Below is a small trained network, with its code and all its weights. Each question gives an input and a target symbol and asks what happens when units are switched off, that is, made to give their printed mean instead of their output.

import numpy as np


def w(rows, s, z=0):
    codes = np.array(rows[::2]) - 128.0
    scale = np.full(codes.shape[1], s)
    scale[-1] = z or s
    return codes * scale


def f(y):
    return np.maximum(y, 0)


def softmax(a):
    e = np.exp(a - a.max(-1, keepdims=True))
    return e / e.sum(-1, keepdims=True)


def log_softmax(a):
    a = a - a.max(-1, keepdims=True)
    return a - np.log(np.exp(a).sum(-1, keepdims=True))


def net(x, mask):
    ids = ['Δαζηθπστ'.index(c) for c in x.split()]
    T = len(ids)
    res = E[ids] + P[:T]
    u = 0
    for l in range(2):
        q, k, v = (res @ M[l].T for M in (Q, K, V))
        z = softmax(np.where(np.tri(T) > 0, q @ k.T / 2**0.5, -1e9)) @ v
        res = res + np.where(mask[u], z, O[l][:, -1]) @ O[l][:, :-1]
        u += 1
        y = f(res @ A[l][:, :-1].T + A[l][:, -1])
        res = res + np.where(mask[u : u + 16], y, B[l][:, -1]) @ B[l][:, :-1]
        u += 16
    return log_softmax(res[-1] @ U[:, :-1].T + U[:, -1])


Q, K, V, O, A, B = {}, {}, {}, {}, {}, {}
E = w([
[153,79,173,149,154,127,49,196,141,95],'Δ',
[149,129,50,194,129,8,93,151,153,101],'α',
[133,109,254,159,113,149,213,116,139,183],'ζ',
[141,147,112,90,132,158,246,68,161,123],'η',
[179,28,127,159,174,73,134,117,71,177],'θ',
[104,26,104,171,126,158,157,178,153,131],'π',
[172,74,119,169,92,102,85,73,176,23],'σ',
[214,203,168,30,135,41,97,112,136,137],'τ',
],0.0073)
P = w([
[117,166,132,148,237,71,167,148,48,114],'0',
[99,67,198,88,56,62,192,139,174,50],'1',
[122,172,114,150,204,111,146,129,60,132],'2',
[104,46,171,91,58,83,171,116,194,74],'3',
[188,166,91,147,193,129,139,128,109,163],'4',
[135,50,142,92,55,69,143,122,227,77],'5',
[123,183,93,173,155,185,103,98,68,159],'6',
[97,50,142,84,59,44,149,132,195,95],'7',
[171,201,68,167,131,197,88,95,108,192],'8',
[108,41,144,97,55,84,126,88,253,100],'9',
[158,222,67,192,121,218,67,87,118,214],'10',
],0.0048)
Q[0] = w([
[76,252,69,149,152,210,74,127,43,169],'0.h1',
[199,105,122,152,163,161,128,117,165,134],'0.h1',
],0.025)
K[0] = w([
[86,60,179,65,178,22,233,191,113,2],'0.h1',
[192,75,99,105,154,224,135,174,205,111],'0.h1',
],0.013)
V[0] = w([
[57,224,114,165,101,89,126,236,156,130],'0.h1',
[164,101,255,193,155,183,192,100,138,70],'0.h1',
],0.0083)
O[0] = w([
[254,94,64,43,99,126,167,188,190,144,64],'0.h1',
[37,109,108,136,194,68,52,70,185,194,250],'0.h1',
],0.0047,0.002)
A[0] = w([
[120,152,126,156,170,164,82,198,120,127,143],'0.n1',
[126,168,128,105,147,123,129,149,109,121,92],'0.n2',
[114,189,127,107,155,157,191,94,123,151,216],'0.n3',
[169,122,140,163,130,149,113,95,140,195,248],'0.n4',
[180,174,140,161,151,104,149,101,46,198,147],'0.n5',
[69,104,171,85,155,71,128,110,179,152,251],'0.n6',
[122,85,119,131,122,129,100,129,116,111,201],'0.n7',
[164,178,101,118,161,124,74,87,109,80,158],'0.n8',
[65,189,86,134,184,126,124,131,115,143,145],'0.n9',
[160,148,156,108,204,148,65,141,79,167,165],'0.n10',
[131,136,176,104,107,134,89,130,155,122,133],'0.n11',
[99,138,139,79,92,97,132,110,149,121,113],'0.n12',
[130,125,1,170,199,143,153,150,82,178,194],'0.n13',
[139,140,98,163,146,75,155,123,160,104,219],'0.n14',
[130,180,173,151,131,129,120,140,116,166,95],'0.n15',
[177,75,160,104,48,90,138,198,158,132,145],'0.n16',
],0.0096,0.0013)
B[0] = w([
[180,105,39,113,174,124,163,130,125,127,181],'0.n1',
[102,108,112,105,79,110,110,129,110,131,134],'0.n2',
[155,80,134,82,88,194,108,73,175,96,154],'0.n3',
[94,129,96,105,143,170,74,173,164,154,202],'0.n4',
[93,193,229,53,133,120,64,136,157,148,177],'0.n5',
[96,8,102,135,72,133,116,117,110,120,253],'0.n6',
[134,89,134,130,124,124,118,72,145,164,210],'0.n7',
[107,109,115,165,51,109,68,127,141,105,175],'0.n8',
[195,189,114,52,138,172,182,137,137,110,170],'0.n9',
[246,114,177,138,157,110,75,179,113,121,185],'0.n10',
[103,111,57,146,132,100,151,109,101,149,162],'0.n11',
[117,83,100,177,176,99,107,126,164,139,161],'0.n12',
[38,185,88,161,218,133,191,68,47,119,240],'0.n13',
[105,98,133,72,136,144,106,104,172,82,212],'0.n14',
[126,113,118,118,138,127,109,217,196,125,144],'0.n15',
[155,146,132,36,176,143,146,20,147,150,241],'0.n16',
],0.011,0.0037)
Q[1] = w([
[61,44,79,77,229,142,33,5,210,154],'1.h1',
[122,61,82,87,213,128,47,28,201,147],'1.h1',
],0.023)
K[1] = w([
[68,255,48,195,105,255,45,99,136,222],'1.h1',
[204,191,51,187,84,191,26,140,170,200],'1.h1',
],0.0096)
V[1] = w([
[53,118,143,141,98,228,249,100,179,115],'1.h1',
[107,93,165,125,236,140,167,188,22,248],'1.h1',
],0.011)
O[1] = w([
[172,136,180,160,193,105,133,169,249,208,81],'1.h1',
[106,160,195,97,98,223,71,253,86,110,255],'1.h1',
],0.0069,0.0096)
A[1] = w([
[126,199,155,131,217,149,169,232,109,126,127],'1.n1',
[104,57,83,108,177,85,186,59,187,149,121],'1.n2',
[226,54,144,213,107,72,146,210,202,170,25],'1.n3',
[105,99,29,193,191,113,199,42,45,100,130],'1.n4',
[253,156,94,81,216,201,186,67,88,130,96],'1.n5',
[100,163,142,170,100,134,120,194,103,82,90],'1.n6',
[126,72,206,130,34,115,32,165,216,158,152],'1.n7',
[112,76,129,85,122,90,145,130,94,176,109],'1.n8',
[160,116,145,186,170,63,206,57,183,181,66],'1.n9',
[113,244,114,94,194,76,138,113,142,100,162],'1.n10',
[114,167,118,157,244,157,169,142,153,141,178],'1.n11',
[134,89,92,133,102,41,50,179,132,97,127],'1.n12',
[102,106,161,140,63,154,199,115,169,138,124],'1.n13',
[47,213,142,107,141,132,193,54,58,132,53],'1.n14',
[138,72,118,42,152,140,109,74,183,126,251],'1.n15',
[43,52,91,245,127,194,115,144,139,111,182],'1.n16',
],0.0063,0.002)
B[1] = w([
[117,81,139,174,143,101,121,32,143,163,228],'1.n1',
[126,194,114,189,188,146,202,134,57,98,233],'1.n2',
[45,170,102,72,129,141,40,94,79,64,162],'1.n3',
[103,119,155,169,97,88,107,244,182,149,235],'1.n4',
[156,152,127,96,180,169,183,165,134,97,162],'1.n5',
[204,172,83,178,160,128,142,105,163,100,194],'1.n6',
[149,91,91,146,228,85,135,179,135,122,218],'1.n7',
[155,154,74,120,89,151,105,90,176,125,164],'1.n8',
[157,147,171,155,74,197,54,130,140,102,201],'1.n9',
[102,140,119,103,60,108,178,149,137,123,153],'1.n10',
[139,76,95,75,107,80,173,135,80,113,196],'1.n11',
[133,56,146,138,126,209,166,114,125,159,178],'1.n12',
[134,103,112,115,141,113,67,134,123,120,154],'1.n13',
[93,166,89,91,163,85,94,108,183,88,166],'1.n14',
[126,168,189,88,91,115,130,110,133,201,254],'1.n15',
[181,91,112,140,92,99,149,86,113,155,220],'1.n16',
],0.011,0.0089)
U = w([
[209,113,55,157,118,191,136,213,84,42,100],'Δ',
[67,187,46,129,154,71,173,169,158,71,48],'α',
[142,119,201,104,171,124,68,213,223,156,254],'ζ',
[190,196,173,89,129,190,199,116,162,128,62],'η',
[68,202,129,160,203,141,55,47,110,76,20],'θ',
[122,72,47,164,185,99,213,24,106,182,220],'π',
[141,157,189,234,73,131,112,143,175,140,98],'σ',
[91,117,153,67,4,136,81,66,158,139,189],'τ',
],0.0034,0.00098)

Each question gives the input, a string of symbols that net reads in full, and the target symbol t.
The units are the heads (2 rows each of Q, K, V and O) and the neurons (one row each of A and B). Each row of codes is followed by its name. A weight is (code - 128) times the scale printed after its matrix; where a second scale follows, it is the last column's (O, A, B and U).
mask holds one flag per unit, layer by layer, with each layer's heads first. A switched-off unit (its flag False) gives its mean, the last column of its rows in O or B, instead of its output. The means were averaged over made-up inputs and are rounded, as every weight is.
A unit's drop is (log p(t) with every unit on - log p(t) with that unit switched off) / (log p(t) with every unit on - log p(t) with every unit switched off).
The circuit of an input: a set's keep is (log p(t) with only the set's units on - log p(t) with every unit switched off) / (log p(t) with every unit on - log p(t) with every unit switched off). Starting from the 12 units with the biggest drops (on a tie, the unit counted first), units are removed one at a time, each time the one whose removal leaves the highest keep (on an exact tie, the one counted first), for as long as the keep stays at least 0.8.
units of the circuit, in order: the units of the circuit, biggest drop first
k most important neurons: the k neurons with the biggest drops, biggest first
k most important neurons of layer l: the k neurons of layer l with the biggest drops, biggest first
drop of u: that unit's drop, to one decimal
input θ α τ Δ, target α: most important neuron of layer 1	[1.n4]
input Δ π Δ, target Δ: units of the circuit, in order	[1.h1, 0.n10, 1.n15, 1.n1]
input Δ π π τ, target ζ: units of the circuit, in order	[1.h1, 0.n13, 1.n7]
input Δ θ Δ Δ, target τ: units of the circuit, in order	[1.h1, 0.n10, 1.n2, 1.n7]
input α σ θ ζ Δ π θ Δ, target Δ: 2 most important neurons of layer 0	[0.n13, 0.n10]
input π π π π η Δ π Δ σ ζ, target σ: 2 most important neurons	[1.n4, 1.n9]
input σ τ π Δ π π η π π π, target ζ: units of the circuit, in order	[1.h1, 0.n13, 1.n7]
input σ τ π τ α π, target η: 2 most important neurons of layer 1	[1.n5, 1.n15]
input Δ Δ Δ α η Δ, target θ: 2 most important neurons	[1.n3, 0.n3]
input θ ζ η π, target θ: 4 most important neurons of layer 1	[1.n3, 1.n2, 1.n9, 1.n4]
input π π τ Δ π π π ζ, target ζ: 2 most important neurons of layer 0	[0.n13, 0.n16]
input σ ζ Δ π Δ π α τ ζ α, target π: 2 most important neurons of layer 0	[0.n6, 0.n14]
input π Δ π π π Δ Δ Δ α θ, target η: 2 most important neurons	[0.n16, 1.n5]
input Δ π θ α σ θ Δ π, target τ: 3 most important neurons of layer 0	[0.n10, 0.n14, 0.n16]
input σ θ π π θ, target θ: 3 most important neurons of layer 0	[0.n4, 0.n13, 0.n5]
input Δ θ α σ τ π π θ π ζ, target ζ: 3 most important neurons	[0.n13, 1.n7, 1.n2]
input π τ ζ η, target π: most important neuron	[0.n6]
input θ θ η σ, target θ: 3 most important neurons	[1.n3, 1.n2, 0.n3]
input π π σ η, target σ: 4 most important neurons of layer 1	[1.n4, 1.n9, 1.n2, 1.n15]
input θ π α π α ζ, target η: 3 most important neurons	[0.n16, 1.n5, 0.n13]
input τ π τ π, target α: 2 most important neurons of layer 0	[0.n10, 0.n8]
input σ Δ Δ Δ α τ, target η: 3 most important neurons	[0.n16, 0.n13, 1.n5]
input π Δ θ η η α η Δ π, target π: 3 most important neurons	[1.n1, 0.n13, 1.n11]
input τ π θ π Δ π, target τ: 2 most important neurons of layer 0	[0.n10, 0.n16]
input π σ θ ζ θ π, target Δ: 2 most important neurons	[0.n13, 0.n10]
input π θ Δ π π, target π: 4 most important neurons of layer 1	[1.n1, 1.n11, 1.n4, 1.n9]
input π α σ π τ π θ, target θ: 4 most important neurons of layer 0	[0.n13, 0.n5, 0.n10, 0.n6]
input π σ π π α Δ, target η: most important neuron	[0.n16]
input θ π Δ σ Δ α Δ σ θ θ, target Δ: drop of 0.n14	0.0
